Rows near named flat spaces through zero (a row that begins with a name and a colon came from that space)
nlbc: [ 13 -12  27  -5  12  20  33  34  14  14  -6 -17   1   1   9 -20   0  -8
 -16 -11  -8   3]
gbzn: [ 14  27   2 -34  -2   2   3  -1  25   8  24   2 -15  23  29  20 -37   0
   2  -9  20   3]
jjpz: [ 20 -33  32 -10  -5   4  17  37  17 -18  20  -6   8  -6 -37  23 -16   0
   5 -11   6  23]
rdpb: [-23  21   5  12  18  -4  -1 -41  17  22  16  -8  17   0  20  12 -29 -30
  56   2   1 -21]
rdpb: [ 20 -57  21  21  -6  40  53  45  31  -1  -8 -37 -18 -11 -72  12  34 -10
 -26 -28   0 -25]
nlbc: [  4  27  14 -23  19 -12 -31  -3 -27  -7  35   6  36   1  40   6 -27   2
  12  31  11  40]
jjpz: [-13 -12   5  30   0   2  33   9   1  14  -7   2   4 -11  10 -54  14  14
  -1 -15 -31 -15]
nlbc: [ -3   3 -22  14   4  26   9 -15   4  20 -38 -25 -25   3  -5  -3  42 -17
 -29  -2   1 -42]
nlbc: [ -3  -9  27  -4   9  -3  20  27  10  10 -10   7  11   0  17 -27 -21  -8
  12 -10 -17  17]
nlbc: [ 54  -4  32  -8 -31 -37  16 -34 -15 -46  52 -10  32 -52  24 -12  11  62
  -5   5 -27  38]
jjpz: [-39  19 -28  45  17  10 -10 -31 -18  17  42  -4  16   1  -2  -5   8   0
  26  14   8 -39]
rdpb: [  1  41 -25 -17   1   3 -13   8 -23   7  29  19  -9  25  50 -25  -7  34
 -35  11  12   6]
nlbc: [-36  14 -38   9   4 -12 -48 -29 -19   4 -33  20  -6  12 -10  17   4 -22
  18  17  10 -13]
gbzn: [ -8 -28  -3   0 -12   1   4  67  -5 -12   0  35 -12  18 -33 -18  -8  24
 -22 -14   1  22]
gbzn: [ 47   7  44 -28   0  -8  20 -17  10 -13  30 -29  24 -25  36   8 -12   8
   3   4  -8  28]
crlt: [  5 -20  17  11   3   4  19  -4   8   4 -28 -19   5 -19  -9  -8  18 -16
   3  -5 -17  -7]
nlbc: [  2 -37  64 -25  32  21  30 108  20  14  -4   7  21  20  -8 -17 -49 -31
   4 -13  -1  51]
jjpz: [-34  24  10   4   6 -18  39 -14  44  49 -32  26 -11  16  69 -63 -51 -17
  49 -38 -38 -22]
crlt: [ -6   4   2  28  38  39  -8  -4 -28  10  43 -45  34  -9 -15  20  30 -21
  -5  35  22 -18]
rdpb: [-18  29 -34   4  11  17  -9 -12 -10  28 -29  -1 -22  20  30 -21  20  -9
 -26   6   4 -31]
jjpz: [ 32 -27  37 -46  -2 -10  -8  39   6 -19 -59   0   0  -5  -7  16  -6 -23
 -19   1  -5  54]
jjpz: [-18 -10  21   7  36  27  14  62 -14  27 -15  -1  17  14  13 -43   0 -20
 -17   6  -7  12]
nlbc: [ 32   3  28 -12   7  41  63  38  36  20  55 -33 -12  13  18 -10 -13  14
 -29 -25  10 -14]
rdpb: [ -4  20  11 -27   7 -28 -31 -40  10  -1 -18   6  14  -1  23  34 -38 -34
  48  11   4  19]
crlt: [  1  19  13  -1   6   8  34 -38  50  29  12 -26  -9   2  24  14 -27 -27
  38 -22   0 -37]
gbzn: [-12 -60   1  12  -6  15  -1  81  -6 -18 -27  21 -12  11 -85   6  14  -3
 -22 -11   7  17]
rdpb: [ -1 -26   5 -14  -9 -20 -18   9  -2 -11 -87  16 -10  -8 -17  -1  13 -24
  -4  -2 -19  22]
crlt: [ -4  31 -16 -12  16   3 -47   4 -38 -13  67   9  24  17   9  30 -17  14
  -4  37  38  23]
jjpz: [ 18   6 -13  -2 -30  -6  24 -14  16  -6  14   4 -27  -2  10 -14   7  38
 -19 -23  -8 -16]
crlt: [ 19   6  29 -10   8 -16   2  -2 -22  -8   5  -4  33 -23  44 -32   1  14
  -5  16 -23  36]
crlt: [-13  -9 -14   7  -7  -5 -15  -2   1  -7  -6  11  -7   5 -29  19  -2  -5
  12  -2   8  -5]
nlbc: [  8  -8  -1  20 -11 -26  -1 -53 -24  -8 -70 -12   9 -47  21 -40  58   4
  -9   9 -48  -5]
crlt: [-16 -17 -11  -8 -21  -7   2 -32  76   6 -34   3 -45  19 -63  80 -41 -54
  64 -39  23 -40]
gbzn: [ 17  21  13 -20  19  18  14  31 -18  19  -8  -9   4   9  60 -48  10  10
 -49  10  -9  17]
gbzn: [-27  14 -30   7   2   7 -12  16  -7  12   9  24 -16  29   0 -10  -9   8
  -7  -2  13 -13]
crlt: [ 11 -30   6 -15 -34 -21  27  16  35  -5 -77  23 -40  -2 -10 -25   0   4
 -10 -41 -32   4]
gbzn: [ 21 -32  30  -1  15  22   7  34  -9 -12  -2 -30  20 -16 -34  17  22 -17
 -18  13   6  19]
jjpz: [  3  16   9 -23  -1   5  25  20  36  19  16  11 -19  27  28  -7 -44   1
   6 -25   6  -2]
rdpb: [-24 -22 -18  38  -3   3   6   8 -19   6 -46   8  -6 -10 -19 -44  44   5
 -17  -4 -27 -20]
jjpz: [ 10 -28  22   8  -1  12  31  42   7  -4  15  -5   5  -5 -20 -17   3  13
 -13 -14  -8   8]
rdpb: [  4 -31   2  29 -21 -27  -9   4 -38 -41  26  18  29 -35 -33 -20  26  48
  -1  10 -22  27]
gbzn: [ 27 -17  36   4   6  -6  23   8 -27  -6 -35 -20  28 -41  34 -59  42  13
 -32  11 -45  27]
rdpb: [-30  73 -34 -11  23   6 -17 -24  -8  45  15  17 -10  41  87 -31 -29  -2
   0  11  12 -23]
crlt: [-22 -17 -16  34  -5  11  19  -9  15  14 -21  -5 -17  -3 -32  -7  20 -10
  10 -18  -9 -42]
gbzn: [ 20   9  22   1  12   1  10 -11 -19  -1  17 -23  29 -24  36 -23  16  11
 -11  17 -15  14]
[ 33 -28   7   8 -19  -6 -11 -17 -18 -47  34 -23  18 -37 -55  46  33  22
  -8  16   9  14] : rdpb
[-13 -19  -6  24   2  -1  -2  -9 -13   4 -57  -5   0 -18 -14 -22  39 -15
  -5   3 -23 -12] : gbzn
[ 14  29  11 -12  31  32  -2  21 -21   9  71 -25  25  13  31   7  -8   7
 -23  27  29  11] : gbzn
[ -1 -13  37 -22  17   5  12  45  22  11 -10   5   9  14   2   3 -41 -29
  18 -10   2  27] : jjpz
[-17  19 -32  -5 -14 -34 -63 -34 -27 -32  38  35  11   5 -18  46 -23  17
  32  24  25  19] : nlbc
[ -7  -8  22 -16  23  22   8  60  13  15  12   4   5  27  -6   6 -35 -22
   2  -4  18  18] : nlbc
[ 13 -11 -20   9 -24 -18 -27 -36 -23 -35  -8  -2  -1 -25 -33  25  38  19
 -11  14   0   2] : nlbc
[  4  -8 -16   9  -7   6  -5   5 -19  -8 -15  -2  -9  -5 -14  -8  35  14
 -32   6  -2  -5] : rdpb
[  9   0  -1  -3  -6   3  23  20  -7  12 -42   5 -17   0  34 -59  26  20
 -45 -11 -27   0] : jjpz
[ 39  11 -14  -5  -9  36  18  -8   6  -7  56 -42 -21   3 -14  36  30  24
 -48   2  33 -28] : nlbc
[ -3   4  -4   2   3  27  27 -14  48  26  -1 -26 -29  16 -15  31 -10 -32
  14 -23  17 -47] : crlt
[  2  -6   3  -2  -5  -7   7   3   0   2 -35   6  -7  -5  11 -24  10   1
 -10  -7 -18   4] : gbzn
[ -1 -11 -23  12   3  13 -22 -15 -22  -3 -59 -20 -12 -10 -28  13  58 -22
 -31  18   2 -18] : nlbc
[  3 -31  31  -2  20  14   2  51 -11  -4 -14  -8  22  -5 -23  -2   4 -20
  -8  10  -2  30] : jjpz
[ 3  9  6 -7 12 12  5 10  2 10 11 -7  3  8 15 -2 -7 -6 -6  3  7  1] : nlbc
[ 14   8  -2  15 -28  -5  54 -30  37   8  34  -6 -22 -10  20 -28  -4  38
   5 -38 -21 -37] : nlbc
[  7 -17  27  -6   2   4  21  13  30   1   9 -10   4  -2 -16  18 -24 -17
  24 -15   2   4] : rdpb
[ 23   6 -19 -17 -23 -21 -35 -44 -14 -30 -22  -3 -11 -15 -10  37  25   8
 -13  15   7   7] : jjpz
[  7 -51  20   8  23  36   5  48 -12   3 -80 -35   1 -13 -52   4  57 -48
 -40  11  -5   4] : gbzn
[ 18  23   5 -19   9  14  -3   6  -4  -3  62 -12   9  11  17  22 -18  13
 -11  12  27  10] : nlbc
[ -2 -35  20  12   0   2  14  -2  24  -1 -35 -17   2 -17 -41  19   6 -34
  26 -12 -10  -9] : rdpb
[-19  10   8 -12  19   3 -10  28   4  13  15  18   9  25  11   3 -42 -17
  21   3  14  16] : nlbc
[-15   4   5  32  28  11 -15 -26 -27   2  39 -27  43 -21  -9  14  15 -16
  26  31   7  -9] : crlt

Rows near named flat spaces through zero
tmqp: [  6  -6 -18 -19  -1   1  14   7   0 -10  30  -7  -9  -9  23  -8 -26  -6
  -6  -7   2  -1]
tmqp: [-24  31   9  -5   5  -5 -30 -10   3  -6 -28  -3 -21  14 -19 -45  34  -6
  13  33  -8 -12]
tmqp: [-40  -1 -14  16  61  24 -90 -13  55 -16 -14 -11  11  15 -22   2 -57  19
   9  -9  33  10]
hdsf: [ 15 -16   9 -21 -11  13   2 -23  18 -42  -6  17   0  -1  25 -35   5 -16
  40  15 -29  -3]
qslg: [  2  26 -15   6   4   0  -5  27 -13  18  44  -9   1 -12  29  20  37  29
  33  -6  27  10]
pgtq: [ -2  -8   9  28  19   4   5  -3   9  31 -11   2  20  15 -25   5  -1  16
 -10   2  18  21]
hdsf: [-19  43  18  39  -9 -30 -49  49 -32  57 -33 -49 -57  -3 -78  31  61  11
 -35   3   9   9]
bdcd: [-63  39  10  10  30  -2 -43 -34  -3  10 -60  19  28  32 -40  -3  -1   0
 -26  16  17 -37]
bdcd: [-31   8 -12 -11  30  21 -48 -19  18 -20   6  -2   6   4   8   1 -47   0
  -2  -7  18 -13]
bdcd: [ 20 -19   7  -7  -7  10  -8 -20  18 -33   2   0 -17  -9  11 -11 -26 -12
  -7   3 -22  -1]
qslg: [ 13  25  29  -1 -23  30  27 -32 -56  31  54  11   4 -13  43  35  21   8
 -23   6  14 -12]
bdcd: [  2   1 -23  -9   0  16  27  39 -42  48  84 -22   9 -20  34  62 -25  14
 -12 -43  48  16]
hdsf: [ 19  -4 -22  -2   0  -7 113  17 -27  51  58  27  59  10  48 -12  26  24
  17   1  35  21]
tmqp: [-34  34  21   3  19  33 -30 -20 -18  31   8   7  15  18   1  -8  35  12
  35  21  31   2]
bdcd: [ 12 -17  11  -9   2  29 -25 -18  18 -23  16  -5 -15  -7  15 -11 -19  -7
  22   3  -9  12]
bdcd: [ 21  -8 -21  -5   5   8  26  17   4   6  57  -2  10 -10  43  -1   0  19
  29  -8  20  23]
hdsf: [ 22  37 -12   8 -14 -35  -9  24   8 -16  11 -19 -52 -15  12 -44  67  20
  17  33 -17   2]
qslg: [  7  11 -23 -20  -9   7  23  24 -35  18  76 -19 -11 -24  45  33 -20   6
 -16 -25  26  -1]
pgtq: [ -3  30 -41 -14  11 -15  15   9  -5  -5  58  -9  -9 -12  46 -14 -19  19
 -24   1  24 -14]
qslg: [-12 -14   0 -24   8  37 -21 -22  -3 -16  24   3  11  -6  24  23 -54 -15
   1 -21   9 -10]
sqrq: [ 15  36  16  18 -16  -3 -13 -16 -27  10  27 -14 -36 -21  12  25  17  17
 -53  10   2 -15]
hdsf: [ -3   4  -5  15  16  -3 -42  -3  27 -16 -10 -11 -15  -3 -12   0 -14  12
  -8   1   1   2]
qslg: [ -3  -1  -4 -20 -32 -21  68   6 -57  29   5  -3  -4  -7  -9  27 -36 -31
 -92 -19  -5 -30]
qslg: [15  6  7 35  5  3  5  4 -2 20 10 20 41 -2 17 45 46 40 36 -9 20 13]
pgtq: [ -8  -2 -33 -37  -3  -2 -10  28  -1 -26  30 -18 -19 -16  25  -1 -30 -15
  15 -21   0  -9]
tmqp: [  9  -9 -14   4  -9 -26 -42   8  27 -55 -34  -6 -18 -20  -8  32 -25  -5
 -18 -23 -31 -24]
pgtq: [ 25   3  34  38  11  29   3 -39   6  28  25   7   5   5   9  -5  20  31
  -6  26  16  28]
bdcd: [  7   5  36  10   5  41   8 -42  -7  21  19  22  21  13  20 -18  33  12
  34  29  12  17]
pgtq: [-25 -20 -37 -11  23 -12  -5  47  16   9  -5 -19  10   7 -24   5 -39  -6
   9 -31  20  14]
hdsf: [ -1  20 -22  -4  14   2  28 -12  -6   5  48  15  26  -1  49  -4  -9  24
  -8   3  28  -9]
tmqp: [-16   4  28  12  -4  -3 -28 -15   7 -10 -70  20  14  18 -36  -4  43  -9
  32  15 -23 -11]
bdcd: [ -1  -4  10   2   6  -2 -30 -11  35 -31 -41   6 -10  12 -17 -47  26  -5
  41  26 -25   5]
sqrq: [ 20  -1  57 -17 -59  21  26 -26 -62  14  -4   2 -31 -12  -3  17  34 -40
 -21  12 -37 -16]
pgtq: [-34  -7  27  -4  -1  33 -22  -7 -41  37 -15  -2  19   6 -31  66 -27 -22
 -21 -31  18 -10]
hdsf: [ 19  -2  -6   8  -6 -19   7  20  14  -6  -5  -8 -18  -4  -5 -23  27   6
  16  11 -13  14]
bdcd: [-25  12   2   0  18  10 -37   6   9   5 -14  -4   2  12 -15 -13  19   4
  39   7  12   7]
qslg: [-25  30 -24  -7  23   6 -53  31  11  -4  24 -14  -4  -2  17  -2  30  22
  68  -3  28   8]
sqrq: [-60  25 -43   4  61 -12 -77   1  45 -21 -24 -13   6  16 -25  -9 -63  16
 -25  -9  33 -21]
pgtq: [-20  25 -17  24  37  -6   7   0   6  38  17   0  23  17  -5 -12  -3  34
 -21  10  44  10]
sqrq: [ 24 -18 -27  16  12 -22  30  24  28   1  14  -2  12  -2   7 -11  -6  23
   4  -6   8  24]
pgtq: [-21 -32  10 -41 -32   7 -24  24 -24 -24 -46  -7  -7  -8 -30  48 -25 -59
  18 -42 -33 -23]
pgtq: [-43  17  22  35  28   7  -6 -15 -19  63 -41  13  45  33 -54  29   7  14
 -32   1  37  -1]
tmqp: [ 26 -60   7  30  -3 -30  28   8  43 -12 -78  14  23  14 -57  -1 -17 -11
 -13 -11 -36  20]
hdsf: [ 45 -48 -32  -4   0 -22  76  22  38 -19  17  16  27   0  29 -39 -11   7
  31  -3 -12  31]
tmqp: [-10   8 -19 -35   3  22  -8  -1 -11 -16  52  -4  -2 -13  48   5 -27  -6
  18 -12  15 -11]
tmqp: [-13  11   5 -13  11  15  35  -5 -14  39  24   0   1  22   2 -61  19  -3
  14  33  20  20]
sqrq: [ 42 -66   5  13  -2   3  42  -1  38 -12 -17  15  26   5  -7  -9 -22  -5
  20  -9 -22  36]
sqrq: [ 12   2 -34 -42 -44 -56  59  43 -27 -21  -3 -17 -43 -18   3 -25  -6 -38
 -45  -6 -38 -31]
sqrq: [-33  45 -14 -16   9   4 -19  17 -24  14  24   0   8   3  23  -1  43  13
  45   6  28 -12]
sqrq: [ 14   1 -16  31  19 -18   0   5  23   8  11 -12  -6  -4  -7   3 -23  29
 -43  -2  15  13]
qslg: [ -5   5   3   5  15  42 -27 -12  -8   4  44  17  44  -9  47  63   0  27
  48 -27  35   3]
sqrq: [-52  29 -28 -10  38   2 -42  14  11   3  -1  -1  20  17  -1 -11  -1  13
  35  -2  35  -8]
hdsf: [ -7  -3   1  46  15 -23 -16  47   1  56 -28 -32 -10   7 -72  35  11  19
 -29 -17  23  32]
qslg: [ 13  23  18  23   0  13  -7 -10  -7  16  21  10  10  -3  23  11  57  32
  36  15  13  12]
[ 10 -53 -17 -39 -29  -2   3  43  -6 -30  -4 -21 -17 -24  -7  44 -55 -47
   5 -55 -29  -2] : pgtq
[-25  28   0  -6  30  25 -49  -8  19  -3  16  -5  -8  13  12 -49  29  15
  62  30  21  13] : pgtq
[ 37 -32   3  10  -2  14  20 -13  15  -9  29   3   6 -12  24  14 -30   8
  -9 -11  -3  19] : qslg
[ -12  -24   76  -17  -17   92 -108  -11  -27   18    5  -47  -66  -11
  -42   38   -3  -46   48  -10   -9   35] : bdcd
[-10  15 -14   1   8 -16 -51 -20  22 -46 -16 -12 -30 -14  -5   9 -52  -2
 -61  -5 -13 -36] : sqrq
[-14  -7  -2   6  14   5 -40  -7  15 -13 -16  -9  -5  -2 -19  24 -44  -4
 -27 -17   3  -8] : hdsf
[  9 -24  25  32  -1  -8 -35  26  26  12 -58 -21 -25   9 -71  -5  33  -4
  24   5 -20  37] : hdsf
[ 16 -17  29   1  -9   9 -30 -23  33 -38 -42   4 -25   6 -18 -47  25 -16
  39  30 -42  10] : bdcd
[ 25  -5   3  43  17  -3 -19 -21  30  -3   8  -8  -9  -9  -5  18 -30  31
 -52   0   7  12] : sqrq
[ 46 -32 -29  25   3 -35  60  31  30   7  17  -6   4  -6   2 -13 -12  23
 -20  -7   0  35] : sqrq
[ -1  -8   9  -5 -13   0 -17  11 -10   0 -12 -17 -23  -8 -22  18  -9 -17
 -13 -12 -12  -2] : bdcd
[-14   5  -9   2  18  10 -46  -4  16 -17   3  -5   1  -4   4  20 -26   8
   3 -13  11  -6] : tmqp
[  2  -2   3   9  12   7 -20 -11  21 -11  -5   2   1   3   0 -10   0   9
  14   7   0   7] : hdsf
[ 12 -20  20   1 -21  -3  45   5 -24  33 -11  -7 -10   6 -30  -6   1 -21
 -32   3 -11  13] : sqrq
[  6 -19 -12 -64 -28  -2  73   5 -14 -20  14  12  -5   7  32 -80   4 -47
  36  21 -30  -5] : tmqp
[ 22 -16 -15  -1 -29 -43  17  58   1  -6 -23 -24 -33 -14 -28   2  25 -13
   6 -14 -30  10] : bdcd
[-32  23  -2 -32  -1  27 -18  -8 -37   6  33  -3   1  -6  25  25 -21 -14
  -2 -13  20 -25] : qslg
[ 40 -27  21  -3 -28  14  13  14  -5   2  21 -14 -29 -16   6  -1  24 -10
  31   0 -21  31] : bdcd
[ -34    3  -14  -40   28   16    3   -9   21   -4    6   -3   -8   30
    0 -105  -15  -22   35   38    9   11] : tmqp
[ 17 -24   6  35   8  -3  14   4  10  24  -9   2  21   2 -22  34 -12  17
 -21 -16  10  22] : tmqp
[  0 -17 -39  27  41 -28 -12  10  58 -14 -12 -12   5   5 -22 -11 -63  23
 -45 -11  14  13] : sqrq
[-23   4   6 -13   5  19 -32 -25  -7 -15  -5   2   2  -2   2  26 -43 -15
 -26 -13   2 -26] : hdsf
[ 10   2 -59   0  14 -57  34  36  40 -31  -4   9  17   0  20 -38   6  23
  16   1  -3  -3] : bdcd
[ -1 -11 -22  25  30 -27  11  25  41  12 -24  -1  17  20 -30 -36   6  22
  13   9  12  29] : pgtq
[ -5  -3   7  -6  -5  18 -15   9 -20  16  18 -17 -13  -9  -5  31 -15  -9
  -8 -17   9   5] : bdcd
[ 26  -1   1   3 -11  -1  23   2  -6   6  31  -9 -19 -12  17  -8   4   6
 -15   7  -2  11] : qslg
[-23  32 -13 -10  16  11 -46  17   1  -2  26 -12 -10  -2  19  -7  28  15
  54   4  22   2] : qslg
[ 38   1 -20  13  -9 -21  47  29   0  11  42   0   4 -13  34  -3  37  30
  20   1   7  22] : sqrq
[-25  12 -30 -12  43  36 -28   9  10  11  69  -6  26   1  45   7 -27  28
  47 -15  57  18] : bdcd
[-18  26 -21   4  22   7 -82  -2  16 -31  22 -20 -20 -21  17  43 -38  20
 -16 -22  18 -20] : tmqp
